Below are the code and all the weights of a small trained network. Each question names an input and a class and asks about switching units off, where a switched-off unit gives its printed mean instead of its output.

import numpy as np


def w(rows, s, z=0):
    codes = np.array(rows[::2]) - 128.0
    scale = np.full(codes.shape[1], s)
    scale[-1] = z or s
    return codes * scale


def norm(h):
    return h / np.sqrt((h * h).mean(-1, keepdims=True) + 1e-5)


def f(y):
    return y / 2 * (1 + np.tanh(0.7978845608 * (y + 0.044715 * y**3)))


def log_softmax(a):
    a = a - a.max(-1, keepdims=True)
    return a - np.log(np.exp(a).sum(-1, keepdims=True))


def net(x, mask):
    res = np.array(x, float).reshape(1, 5) / 4 @ E
    u = 0
    for l in range(2):
        y = f(norm(res) @ A[l][:, :-1].T + A[l][:, -1])
        res = res + np.where(mask[u : u + 9], y, B[l][:, -1]) @ B[l][:, :-1]
        u += 9
    return log_softmax(norm(res)[-1] @ U[:, :-1].T + U[:, -1])


A, B = {}, {}
E = w([
[142,119,92,147,121,105,122],'x0',
[75,83,57,81,148,151,38],'x1',
[125,104,123,110,146,118,143],'x2',
[32,114,174,254,60,111,116],'x3',
[189,92,135,70,37,180,232],'x4',
],0.0068)
A[0] = w([
[46,71,90,141,62,144,117,114],'L0N0',
[93,62,104,172,48,172,183,72],'L0N1',
[245,156,35,148,160,73,94,158],'L0N2',
[138,183,86,86,204,76,34,148],'L0N3',
[182,179,184,118,254,92,193,134],'L0N4',
[116,146,29,91,86,210,32,223],'L0N5',
[160,187,183,131,190,142,109,251],'L0N6',
[35,55,147,133,107,214,123,98],'L0N7',
[84,97,193,157,133,26,96,91],'L0N8',
],0.0069,0.003)
B[0] = w([
[116,73,171,128,92,125,93,192],'L0N0',
[115,126,99,111,110,165,102,193],'L0N1',
[131,158,134,127,87,98,163,221],'L0N2',
[59,158,141,122,119,137,100,255],'L0N3',
[117,167,120,187,42,114,82,242],'L0N4',
[131,108,124,91,184,136,145,248],'L0N5',
[138,92,129,105,84,12,151,220],'L0N6',
[137,128,123,131,112,95,81,176],'L0N7',
[192,100,152,177,136,136,151,184],'L0N8',
],0.011,0.0047)
A[1] = w([
[91,27,155,133,185,178,216,75],'L1N0',
[193,44,72,69,127,198,110,119],'L1N1',
[155,88,164,156,45,193,240,142],'L1N2',
[143,62,132,212,130,103,174,123],'L1N3',
[185,96,142,103,255,159,147,77],'L1N4',
[184,113,119,61,183,172,173,102],'L1N5',
[102,139,76,127,84,138,171,71],'L1N6',
[57,43,209,133,92,228,232,64],'L1N7',
[72,69,194,199,68,136,84,249],'L1N8',
],0.0077,0.0016)
B[1] = w([
[116,114,59,183,119,172,155,136],'L1N0',
[130,130,255,171,70,105,145,183],'L1N1',
[191,176,34,81,174,154,107,218],'L1N2',
[88,182,211,163,238,147,131,164],'L1N3',
[6,212,82,168,51,112,185,135],'L1N4',
[37,68,128,183,80,86,247,161],'L1N5',
[101,73,136,133,143,125,61,141],'L1N6',
[117,187,103,143,150,134,63,176],'L1N7',
[154,109,106,116,178,190,174,253],'L1N8',
],0.0076,0.0072)
U = w([
[90,223,157,173,39,9,94,70],'0',
[238,180,86,78,75,99,199,93],'1',
[170,170,218,216,213,113,169,247],'2',
[162,216,63,145,178,215,118,185],'3',
[40,161,85,14,197,49,76,82],'4',
[44,96,153,86,54,120,231,176],'5',
[50,69,155,148,237,146,73,75],'6',
[134,27,165,98,58,189,71,112],'7',
],0.012,0.0014)

Each question gives the input, the list of numbers given to net, and the class t.
The units are the neurons (one row each of A and B). Each row of codes is followed by its name. A weight is (code - 128) times the scale printed after its matrix; where a second scale follows, it is the last column's (A, B and U).
mask holds one flag per neuron, layer by layer. A switched-off neuron (its flag False) gives its mean, the last column of its row in B, instead of its output. The means were averaged over made-up inputs and are rounded, as every weight is.
A unit's drop is (log p(t) with every unit on - log p(t) with that unit switched off) / (log p(t) with every unit on - log p(t) with every unit switched off).
The circuit of an input: a set's keep is (log p(t) with only the set's units on - log p(t) with every unit switched off) / (log p(t) with every unit on - log p(t) with every unit switched off). Starting from the 12 units with the biggest drops (on a tie, the unit counted first), units are removed one at a time, each time the one whose removal leaves the highest keep (on an exact tie, the one counted first), for as long as the keep stays at least 0.8.
units of the circuit, in order: the units of the circuit, biggest drop first
unit that matters most: the unit with the biggest drop
k most important neurons: the k neurons with the biggest drops, biggest first
top k neurons in layer l: the k neurons of layer l with the biggest drops, biggest first
drop when u is switched off: that unit's drop, to one decimal
input [-7,3,5,2,2], class 7: unit that matters most : L0N7
input [-8,-3,-6,1,7], class 3: top 2 neurons in layer 1 : (L1N7 L1N2)
input [-1,-5,3,8,-1], class 2: units of the circuit, in order : (L1N3 L0N8)
input [7,5,5,2,-1], class 6: units of the circuit, in order : (L0N6 L1N2)
input [-3,3,6,-3,7], class 5: units of the circuit, in order : (L1N5 L0N4)
input [7,4,7,-4,7], class 5: units of the circuit, in order : (L1N5 L1N1)
input [7,-5,2,5,0], class 2: 2 most important neurons : (L1N3 L0N8)
input [-4,7,-5,-4,1], class 5: top 2 neurons in layer 0 : (L0N5 L0N4)
input [8,5,-7,8,1], class 7: 3 most important neurons : (L0N0 L0N1 L0N7)
input [4,1,-5,-2,4], class 5: units of the circuit, in order : (L1N5 L0N4)
input [-4,-1,1,1,-7], class 2: 2 most important neurons : (L0N8 L1N8)
input [-5,0,8,-3,0], class 0: top 2 neurons in layer 1 : (L1N2 L1N8)
input [-3,-1,-1,6,0], class 2: 4 most important neurons : (L1N3 L0N8 L0N7 L0N3)
input [-8,1,6,-7,2], class 5: units of the circuit, in order : (L1N5)
input [-4,-5,-7,2,-8], class 2: top 3 neurons in layer 0 : (L0N8 L0N2 L0N7)
input [8,-5,5,-4,0], class 0: 2 most important neurons : (L0N4 L1N8)
input [0,1,-2,0,1], class 5: top 2 neurons in layer 0 : (L0N5 L0N4)
input [-3,-6,0,-7,-2], class 0: drop when L0N4 is switched off : 0.2
input [7,-2,1,-2,-7], class 0: drop when L0N2 is switched off : 0.1
input [-6,2,6,-8,7], class 5: units of the circuit, in order : (L1N5)
input [-4,-2,5,-2,-8], class 0: drop when L0N4 is switched off : 0.1
